Below are the code and all the weights of a small trained network. Each question names an input and a class and asks about switching units off, where a switched-off unit gives its printed mean instead of its output.

import numpy as np


def w(rows, s, z=0):
    codes = np.array(rows[::2]) - 128.0
    scale = np.full(codes.shape[1], s)
    scale[-1] = z or s
    return codes * scale


def f(y):
    return y / 2 * (1 + np.tanh(0.7978845608 * (y + 0.044715 * y**3)))


def log_softmax(a):
    a = a - a.max(-1, keepdims=True)
    return a - np.log(np.exp(a).sum(-1, keepdims=True))


def net(x, mask):
    res = np.array(x, float).reshape(1, 7) / 4 @ E
    y = f(res @ A[0][:, :-1].T + A[0][:, -1])
    res = res + np.where(mask, y, B[0][:, -1]) @ B[0][:, :-1]
    return log_softmax(res[-1] @ U[:, :-1].T + U[:, -1])


A, B = {}, {}
E = w([
[91,123,223,145,31,149,174],'x0',
[4,133,133,77,56,185,139],'x1',
[88,147,151,28,45,57,47],'x2',
[70,103,141,212,149,184,39],'x3',
[132,18,70,109,97,163,252],'x4',
[132,142,134,219,61,48,98],'x5',
[216,2,53,114,134,204,76],'x6',
],0.0075)
A[0] = w([
[229,74,82,228,93,113,96,139],'N1',
[151,43,70,53,142,187,132,154],'N2',
[125,198,128,87,151,75,198,127],'N3',
[105,131,113,196,102,187,198,76],'N4',
[142,160,81,95,155,64,218,88],'N5',
[52,156,162,78,24,102,62,126],'N6',
[114,22,23,74,66,93,182,120],'N7',
[184,114,124,170,181,170,173,49],'N8',
[211,92,70,217,131,90,105,85],'N9',
[183,73,119,33,127,160,115,130],'N10',
[139,172,124,118,103,97,202,116],'N11',
[115,146,86,139,157,56,96,113],'N12',
[77,174,155,170,134,85,71,168],'N13',
[168,136,126,160,102,135,109,58],'N14',
[107,34,151,102,10,176,254,125],'N15',
[155,144,161,45,15,52,189,225],'N16',
[152,164,107,144,199,98,36,36],'N17',
[57,124,186,158,43,208,110,161],'N18',
[76,181,168,43,21,99,40,159],'N19',
[185,76,123,187,219,139,188,79],'N20',
[119,139,83,172,150,218,79,2],'N21',
[173,87,114,189,154,76,93,70],'N22',
[144,69,75,31,156,213,110,173],'N23',
[152,102,49,82,172,147,127,102],'N24',
[238,140,99,125,170,77,126,104],'N25',
[112,132,108,170,135,157,136,78],'N26',
[191,105,85,132,227,181,120,82],'N27',
],0.0089,0.0052)
B[0] = w([
[153,135,116,203,120,104,63,217],'N1',
[140,52,87,107,157,115,138,208],'N2',
[170,168,118,129,136,135,172,193],'N3',
[84,95,180,137,135,84,162,171],'N4',
[154,137,117,131,121,152,181,181],'N5',
[112,157,100,86,128,152,63,222],'N6',
[94,73,64,100,144,246,165,206],'N7',
[113,149,139,97,119,125,108,172],'N8',
[132,150,112,183,105,113,56,200],'N9',
[154,85,100,115,173,97,113,184],'N10',
[145,146,141,120,144,114,163,174],'N11',
[108,161,146,108,116,146,142,159],'N12',
[77,131,104,105,98,145,129,199],'N13',
[117,119,143,151,123,109,119,130],'N14',
[71,99,159,78,153,120,161,244],'N15',
[187,142,147,76,190,73,139,255],'N16',
[77,131,183,67,135,118,168,181],'N17',
[66,79,73,148,119,193,122,217],'N18',
[135,164,159,86,103,81,54,241],'N19',
[116,171,149,90,101,125,81,205],'N20',
[167,121,108,144,148,78,142,154],'N21',
[116,155,124,141,122,115,75,173],'N22',
[173,70,90,117,189,87,131,214],'N23',
[152,108,101,109,135,148,131,176],'N24',
[129,107,96,199,115,140,111,202],'N25',
[123,113,143,143,139,86,121,135],'N26',
[122,107,95,97,120,138,101,205],'N27',
],0.011)
U = w([
[75,203,203,1,117,95,128,172],'0',
[133,54,245,159,123,89,91,23],'1',
[57,23,145,218,158,151,230,85],'2',
[150,20,66,56,178,150,116,252],'3',
[226,210,139,181,148,144,240,53],'4',
[232,140,142,134,168,24,57,53],'5',
[90,177,116,210,74,146,9,181],'6',
],0.0087,0.0025)

Each question gives the input, the list of numbers given to net, and the class t.
The units are the neurons (one row each of A and B). Each row of codes is followed by its name. A weight is (code - 128) times the scale printed after its matrix; where a second scale follows, it is the last column's (A, B and U).
mask holds one flag per neuron, in row order. A switched-off neuron (its flag False) gives its mean, the last column of its row in B, instead of its output. The means were averaged over made-up inputs and are rounded, as every weight is.
A unit's drop is (log p(t) with every unit on - log p(t) with that unit switched off) / (log p(t) with every unit on - log p(t) with every unit switched off).
The circuit of an input: a set's keep is (log p(t) with only the set's units on - log p(t) with every unit switched off) / (log p(t) with every unit on - log p(t) with every unit switched off). Starting from the 12 units with the biggest drops (on a tie, the unit counted first), units are removed one at a time, each time the one whose removal leaves the highest keep (on an exact tie, the one counted first), for as long as the keep stays at least 0.8.
circuit, biggest first: the units of the circuit, biggest drop first
most important unit: the unit with the biggest drop
top k neurons: the k neurons with the biggest drops, biggest first
drop when u is switched off: that unit's drop, to one decimal
input [8,-8,3,-8,3,5,4], class 5: circuit, biggest first	N16
input [-2,-4,1,0,0,6,-4], class 6: circuit, biggest first	N23; N13; N15
input [4,-8,3,2,-5,-4,1], class 6: circuit, biggest first	N16; N23
input [8,-5,4,5,1,-1,-2], class 0: circuit, biggest first	N25; N23
input [6,0,-6,4,4,5,5], class 2: top 4 neurons	N15; N4; N19; N6
input [7,3,-5,-3,-1,8,3], class 2: top 2 neurons	N19; N18
input [-5,5,7,8,8,2,-6], class 0: top 4 neurons	N19; N1; N25; N9
input [6,7,7,0,8,-3,-3], class 3: top 3 neurons	N7; N18; N20
input [6,5,-7,-1,-1,-3,-8], class 2: top 3 neurons	N18; N19; N20
input [-3,-1,-2,4,-1,3,-7], class 0: top 2 neurons	N1; N25
input [5,-6,2,-3,-3,-6,-1], class 5: top 2 neurons	N7; N15
input [-8,7,5,8,-6,-7,1], class 0: top 2 neurons	N19; N17
input [-5,-4,-5,-8,-4,-6,-2], class 4: top 2 neurons	N3; N5
input [0,-7,-4,-4,-4,3,-3], class 6: most important unit	N16
input [-8,-8,-6,-3,0,-2,1], class 5: top 3 neurons	N18; N23; N7
input [-1,7,-6,0,-1,-2,-3], class 2: drop when N5 is switched off	0.0
input [-1,-2,-8,-5,6,3,-6], class 4: drop when N5 is switched off	0.1
input [8,1,1,5,-6,-6,1], class 6: drop when N18 is switched off	0.1
